Below is a small trained network, with its code and all its weights. Each question gives an input and a class and asks what happens when units are switched off, that is, made to give their printed mean instead of their output.

import numpy as np


def w(rows, s, z=0):
    codes = np.array(rows[::2]) - 128.0
    scale = np.full(codes.shape[1], s)
    scale[-1] = z or s
    return codes * scale


def f(y):
    return y / 2 * (1 + np.tanh(0.7978845608 * (y + 0.044715 * y**3)))


def log_softmax(a):
    a = a - a.max(-1, keepdims=True)
    return a - np.log(np.exp(a).sum(-1, keepdims=True))


def net(x, mask):
    res = np.array(x, float).reshape(1, 7) / 4 @ E
    y = f(res @ A[0][:, :-1].T + A[0][:, -1])
    res = res + np.where(mask, y, B[0][:, -1]) @ B[0][:, :-1]
    return log_softmax(res[-1] @ U[:, :-1].T + U[:, -1])


A, B = {}, {}
E = w([
[81,185,94,207,193,47,124,170,117],'x0',
[76,167,93,98,118,83,41,3,180],'x1',
[111,34,9,154,133,155,159,114,115],'x2',
[227,194,64,71,121,78,152,123,92],'x3',
[123,106,96,55,149,116,66,221,219],'x4',
[200,139,117,218,83,157,82,131,177],'x5',
[157,87,157,132,170,61,206,93,214],'x6',
],0.0048)
A[0] = w([
[19,64,218,202,130,170,92,142,164,69],'N1',
[46,84,179,178,130,155,110,140,159,71],'N2',
[155,100,159,138,144,59,206,100,208,75],'N3',
[129,115,104,73,150,122,86,206,195,35],'N4',
[71,186,89,211,163,53,133,176,123,47],'N5',
[137,199,236,114,129,106,99,145,140,87],'N6',
[134,127,129,125,138,127,125,133,140,78],'N7',
[97,157,98,114,117,109,71,18,178,74],'N8',
[141,192,244,108,124,107,106,146,138,65],'N9',
[31,110,152,4,180,81,195,135,52,53],'N10',
[158,111,151,145,131,150,180,203,108,67],'N11',
[143,190,242,111,130,106,99,142,136,73],'N12',
[240,131,125,252,107,150,64,135,195,81],'N13',
[114,44,15,148,131,147,155,112,124,59],'N14',
[139,116,140,126,135,141,149,162,107,40],'N15',
[191,136,115,199,95,144,94,132,170,41],'N16',
[157,107,150,148,126,145,177,205,107,83],'N17',
[204,179,75,93,127,95,145,125,100,58],'N18',
[200,172,82,100,124,96,142,126,102,34],'N19',
[108,44,5,154,128,143,151,116,122,66],'N20',
[221,192,61,85,125,87,150,127,100,50],'N21',
[100,151,96,106,119,114,82,48,162,92],'N22',
[153,105,152,143,161,81,195,100,199,56],'N23',
[78,182,95,204,170,56,131,176,116,35],'N24',
[104,147,105,115,127,107,80,52,158,64],'N25',
[132,145,162,188,122,140,176,46,56,59],'N26',
[173,134,120,128,123,127,164,169,118,79],'N27',
[160,100,149,144,152,62,209,102,207,76],'N28',
[196,62,177,29,68,225,130,65,135,3],'N29',
[119,119,105,74,141,125,86,204,204,16],'N30',
[154,110,153,144,119,141,182,205,107,64],'N31',
[156,115,149,141,131,153,182,200,109,77],'N32',
[133,119,99,80,146,120,92,206,193,28],'N33',
[92,173,87,125,93,184,28,181,3,68],'N34',
[143,152,168,190,131,142,188,33,45,60],'N35',
[153,112,150,139,128,146,171,192,106,72],'N36',
],0.0081,0.0016)
B[0] = w([
[154,128,79,7,144,121,163,87,96,255],'N1',
[150,122,110,64,137,121,148,100,112,197],'N2',
[124,147,108,124,141,206,76,144,125,201],'N3',
[116,101,94,130,59,93,104,158,128,194],'N4',
[167,99,195,108,163,102,110,145,200,212],'N5',
[167,126,89,181,143,127,176,143,117,196],'N6',
[121,130,120,126,128,127,126,134,131,120],'N7',
[88,132,149,168,175,77,93,110,59,225],'N8',
[170,134,92,185,147,131,173,143,128,194],'N9',
[17,167,175,140,96,155,205,116,169,242],'N10',
[105,133,135,148,163,92,98,107,96,188],'N11',
[168,135,91,183,144,128,173,141,124,194],'N12',
[21,152,176,126,96,149,203,118,154,242],'N13',
[177,148,88,184,150,118,184,155,126,212],'N14',
[107,138,123,137,146,117,115,125,131,131],'N15',
[82,147,146,123,120,140,166,130,151,168],'N16',
[107,134,135,148,157,91,99,101,95,191],'N17',
[142,113,112,65,137,124,151,104,111,174],'N18',
[139,121,107,73,141,120,149,110,123,160],'N19',
[183,149,94,196,150,126,189,151,127,221],'N20',
[136,115,93,38,150,122,162,98,110,197],'N21',
[104,130,141,150,171,91,105,112,89,194],'N22',
[127,140,107,120,137,188,83,139,128,182],'N23',
[168,106,181,111,163,98,113,143,200,203],'N24',
[97,130,135,148,165,99,104,118,93,182],'N25',
[109,102,87,122,60,90,101,175,135,207],'N26',
[119,126,120,116,150,107,128,108,108,149],'N27',
[128,140,105,120,137,208,76,145,125,203],'N28',
[178,109,210,107,189,93,102,158,237,245],'N29',
[122,107,95,131,63,84,101,163,135,192],'N30',
[104,130,136,149,166,95,100,110,97,186],'N31',
[106,131,140,150,158,97,100,108,94,187],'N32',
[107,109,96,126,67,93,110,155,126,187],'N33',
[121,147,103,130,151,255,51,143,144,231],'N34',
[118,98,82,124,34,77,94,178,141,226],'N35',
[109,134,134,147,153,103,102,108,107,173],'N36',
],0.029,0.0038)
U = w([
[84,131,142,177,181,55,70,73,43,138],'0',
[121,62,70,130,2,69,97,195,133,79],'1',
[216,156,76,214,152,136,221,152,118,115],'2',
[185,88,223,100,167,104,110,147,220,114],'3',
[155,112,80,10,134,133,175,53,88,244],'4',
[121,161,101,128,133,255,47,142,122,88],'5',
[24,173,182,139,83,152,211,108,158,171],'6',
[173,119,175,150,81,155,141,81,106,138],'7',
],0.0071,0.0011)

Each question gives the input, the list of numbers given to net, and the class t.
The units are the neurons (one row each of A and B). Each row of codes is followed by its name. A weight is (code - 128) times the scale printed after its matrix; where a second scale follows, it is the last column's (A, B and U).
mask holds one flag per neuron, in row order. A switched-off neuron (its flag False) gives its mean, the last column of its row in B, instead of its output. The means were averaged over made-up inputs and are rounded, as every weight is.
A unit's drop is (log p(t) with every unit on - log p(t) with that unit switched off) / (log p(t) with every unit on - log p(t) with every unit switched off).
The circuit of an input: a set's keep is (log p(t) with only the set's units on - log p(t) with every unit switched off) / (log p(t) with every unit on - log p(t) with every unit switched off). Starting from the 12 units with the biggest drops (on a tie, the unit counted first), units are removed one at a time, each time the one whose removal leaves the highest keep (on an exact tie, the one counted first), for as long as the keep stays at least 0.8.
circuit, biggest first: the units of the circuit, biggest drop first
unit that matters most: the unit with the biggest drop
top k neurons: the k neurons with the biggest drops, biggest first
drop when u is switched off: that unit's drop, to one decimal
input [0,3,6,-4,-1,6,5], class 2: circuit, biggest first -> (N20)
input [-8,5,6,3,6,-8,0], class 3: top 2 neurons -> (N29; N13)
input [-6,-2,5,4,-3,6,7], class 5: top 3 neurons -> (N28; N3; N23)
input [2,3,4,-6,0,-7,-8], class 5: top 2 neurons -> (N34; N13)
input [2,6,5,-8,2,4,6], class 4: top 2 neurons -> (N1; N2)
input [-2,-7,-2,5,-4,-3,8], class 5: top 2 neurons -> (N28; N3)
input [3,-1,0,3,-6,-2,5], class 1: top 3 neurons -> (N35; N26; N34)
input [6,-5,2,-3,-1,7,5], class 6: top 4 neurons -> (N13; N29; N16; N34)
input [-2,-2,2,4,1,4,-3], class 4: top 2 neurons -> (N10; N21)
input [-5,1,6,1,5,-4,5], class 2: top 4 neurons -> (N20; N14; N35; N26)
input [4,0,-4,7,-8,4,-6], class 1: top 3 neurons -> (N35; N26; N1)
input [6,-5,5,6,-5,-4,6], class 3: top 3 neurons -> (N5; N24; N1)
input [3,3,3,0,-6,4,-5], class 1: top 2 neurons -> (N35; N26)
input [8,-5,4,-6,-5,2,6], class 3: top 2 neurons -> (N5; N24)
input [8,-3,-3,-3,7,7,-3], class 3: top 3 neurons -> (N5; N24; N35)
input [6,5,0,3,7,-3,-4], class 1: unit that matters most -> N4
input [-2,-1,7,6,-8,-6,-1], class 1: drop when N26 is switched off -> 0.4
input [-4,3,6,6,3,2,6], class 2: drop when N1 is switched off -> 1.0
input [-7,-5,-1,-2,-1,-8,8], class 5: drop when N23 is switched off -> 0.6
input [0,-1,6,-4,-6,-8,4], class 6: circuit, biggest first -> (N10)
input [-6,6,-8,7,6,-5,-3], class 2: drop when N22 is switched off -> 0.0
